Below are the code and all the weights of a small trained network. Each question names an input and a target symbol and asks about switching units off, where a switched-off unit gives its printed mean instead of its output.

import numpy as np


def w(rows, s, z=0):
    codes = np.array(rows[::2]) - 128.0
    scale = np.full(codes.shape[1], s)
    scale[-1] = z or s
    return codes * scale


def norm(h):
    return h / np.sqrt((h * h).mean(-1, keepdims=True) + 1e-5)


def softmax(a):
    e = np.exp(a - a.max(-1, keepdims=True))
    return e / e.sum(-1, keepdims=True)


def log_softmax(a):
    a = a - a.max(-1, keepdims=True)
    return a - np.log(np.exp(a).sum(-1, keepdims=True))


def net(x, mask):
    ids = ['ΔΞΠΨΩαβγεζημστ'.index(c) for c in x.split()]
    T = len(ids)
    res = E[ids] + P[:T]
    u = 0
    for l in range(2):
        r = norm(res)
        for j in range(3):
            rows = slice(2 * j, 2 * j + 2)
            q, k, v = (r @ M[l][rows].T for M in (Q, K, V))
            z = softmax(np.where(np.tri(T) > 0, q @ k.T / 2**0.5, -1e9)) @ v
            o = O[l][rows]
            res = res + np.where(mask[u + j], z, o[:, -1]) @ o[:, :-1]
        u += 3
    return log_softmax(norm(res)[-1] @ U[:, :-1].T + U[:, -1])


Q, K, V, O = {}, {}, {}, {}
E = w([
[149,125,164,68,131,101,26],'Δ',
[124,109,127,143,117,131,39],'Ξ',
[125,112,82,148,73,130,42],'Π',
[153,162,33,212,140,35,159],'Ψ',
[162,104,169,99,123,121,62],'Ω',
[162,181,138,96,128,202,142],'α',
[159,107,158,137,130,166,87],'β',
[144,191,148,75,125,187,151],'γ',
[189,122,113,171,84,253,118],'ε',
[131,122,111,143,89,48,31],'ζ',
[161,115,170,130,148,168,58],'η',
[178,154,147,92,97,68,175],'μ',
[37,209,131,121,150,122,50],'σ',
[222,209,178,134,169,143,133],'τ',
],0.021)
P = w([
[176,2,80,70,196,188,29],'0',
[163,118,69,29,93,101,95],'1',
[146,112,126,80,124,101,70],'2',
[144,117,156,111,125,106,69],'3',
[142,125,166,126,113,104,76],'4',
[144,129,163,133,104,110,85],'5',
[143,131,168,144,96,113,88],'6',
[144,134,158,151,82,116,97],'7',
[146,130,166,162,90,123,86],'8',
[146,132,162,173,75,131,96],'9',
[152,152,165,170,63,122,117],'10',
[124,122,179,146,135,92,64],'11',
],0.0097)
Q[0] = w([
[102,127,182,14,42,185,29],'0.h0',
[188,2,145,126,106,91,187],'0.h0',
[187,108,169,64,26,126,9],'0.h1',
[64,143,119,112,165,231,239],'0.h1',
[96,152,155,166,182,237,119],'0.h2',
[222,92,131,88,89,158,35],'0.h2',
],0.0093)
K[0] = w([
[79,127,189,82,1,189,36],'0.h0',
[111,18,132,65,117,91,208],'0.h0',
[85,174,45,239,125,82,208],'0.h1',
[174,153,43,39,158,226,132],'0.h1',
[23,78,104,114,170,120,151],'0.h2',
[142,82,163,172,69,77,124],'0.h2',
],0.0085)
V[0] = w([
[248,148,140,124,110,70,137],'0.h0',
[122,123,137,51,93,190,68],'0.h0',
[134,162,182,76,59,191,104],'0.h1',
[157,209,62,156,110,192,139],'0.h1',
[17,143,148,152,142,146,164],'0.h2',
[31,159,188,168,75,110,99],'0.h2',
],0.017)
O[0] = w([
[104,109,212,213,153,119,55,144],'0.h0',
[127,127,103,127,120,249,95,247],'0.h0',
[146,20,110,220,48,157,95,142],'0.h1',
[132,159,201,146,182,128,99,141],'0.h1',
[116,87,164,145,135,37,111,12],'0.h2',
[142,121,198,195,107,118,103,141],'0.h2',
],0.012,0.015)
Q[1] = w([
[52,82,96,164,9,32,100],'1.h0',
[121,144,109,89,123,91,142],'1.h0',
[139,225,38,132,74,120,14],'1.h1',
[50,14,123,97,113,175,153],'1.h1',
[244,97,85,122,75,134,252],'1.h2',
[61,242,148,141,140,187,239],'1.h2',
],0.017)
K[1] = w([
[10,120,81,140,5,82,9],'1.h0',
[94,177,125,85,139,106,116],'1.h0',
[138,69,17,180,136,6,60],'1.h1',
[78,74,99,28,130,255,72],'1.h1',
[68,132,102,69,188,229,84],'1.h2',
[137,44,56,92,151,55,63],'1.h2',
],0.017)
V[1] = w([
[140,88,61,164,161,4,160],'1.h0',
[207,60,226,160,175,115,203],'1.h0',
[146,112,97,199,188,11,207],'1.h1',
[130,77,48,158,49,51,87],'1.h1',
[120,100,80,143,158,57,97],'1.h2',
[141,242,129,208,67,95,194],'1.h2',
],0.019)
O[1] = w([
[177,120,248,115,121,167,194,4],'1.h0',
[120,131,77,45,107,176,142,77],'1.h0',
[80,131,40,181,121,107,77,51],'1.h1',
[124,155,80,107,147,193,94,152],'1.h1',
[128,107,72,91,150,101,140,104],'1.h2',
[151,145,209,207,182,86,73,114],'1.h2',
],0.015,0.037)
U = w([
[136,114,121,118,101,100,156,118],'Δ',
[184,127,73,153,157,124,173,57],'Ξ',
[72,107,124,151,119,150,168,22],'Π',
[87,110,89,154,117,118,146,83],'Ψ',
[153,165,123,134,113,132,191,34],'Ω',
[69,140,144,127,98,147,171,16],'α',
[140,131,130,111,86,110,167,67],'β',
[103,79,106,134,129,124,150,67],'γ',
[82,93,150,109,105,135,145,17],'ε',
[96,199,165,64,219,128,189,250],'ζ',
[178,138,213,223,63,187,59,224],'η',
[164,159,82,8,89,255,119,193],'μ',
[158,32,124,93,130,92,93,30],'σ',
[151,77,119,124,115,116,155,60],'τ',
],0.0077,0.0027)

Each question gives the input, a string of symbols that net reads in full, and the target symbol t.
The units are the heads (2 rows each of Q, K, V and O). Each row of codes is followed by its name. A weight is (code - 128) times the scale printed after its matrix; where a second scale follows, it is the last column's (O and U).
mask holds one flag per head, layer by layer. A switched-off head (its flag False) gives its mean, the last column of its rows in O, instead of its output. The means were averaged over made-up inputs and are rounded, as every weight is.
A unit's drop is (log p(t) with every unit on - log p(t) with that unit switched off) / (log p(t) with every unit on - log p(t) with every unit switched off).
The circuit of an input: a set's keep is (log p(t) with only the set's units on - log p(t) with every unit switched off) / (log p(t) with every unit on - log p(t) with every unit switched off). Starting from all 6 units, units are removed one at a time, each time the one whose removal leaves the highest keep (on an exact tie, the one counted first), for as long as the keep stays at least 0.8.
circuit, biggest first: the units of the circuit, biggest drop first
most important unit: the unit with the biggest drop
which heads matter: for each layer, one digit per head in row order, 1 if its drop is at least 0.15 and else 0, layers parted by /
drop of u: that unit's drop, to one decimal
input Π Ψ Δ η τ Ψ, target η: most important unit : 1.h0
input η Ω τ τ Π σ, target μ: circuit, biggest first : (0.h0; 1.h1)
input ζ Π σ Ξ τ Π, target η: which heads matter : 010 / 011
input Ψ Π Ω, target ζ: which heads matter : 010 / 100
input τ ζ ε Δ Π μ Δ Π τ Π, target η: which heads matter : 011 / 011
input Ψ σ ε τ, target ζ: which heads matter : 011 / 100
input σ Ξ α ζ σ Π τ τ, target η: which heads matter : 101 / 011
input σ Ω Π μ ζ ζ μ, target η: which heads matter : 100 / 011
input σ γ σ ζ σ Ξ τ γ, target η: which heads matter : 011 / 001
input ζ σ τ Ω ζ ζ μ Ω ζ, target η: which heads matter : 000 / 000
input η Π ζ, target μ: which heads matter : 010 / 011
input α σ Π σ, target η: which heads matter : 011 / 110
input α ε σ Ξ ζ ε Δ Ξ ζ Ω μ α, target η: which heads matter : 011 / 001
input σ σ τ τ τ ζ, target μ: most important unit : 0.h2
input α μ σ σ β α τ β σ ζ α, target η: drop of 1.h1 : 0.1
input ζ η σ Π τ ζ Ξ, target μ: drop of 0.h0 : 0.4
input ζ ε Π σ Π η Π ε σ ζ, target η: drop of 1.h0 : 0.7
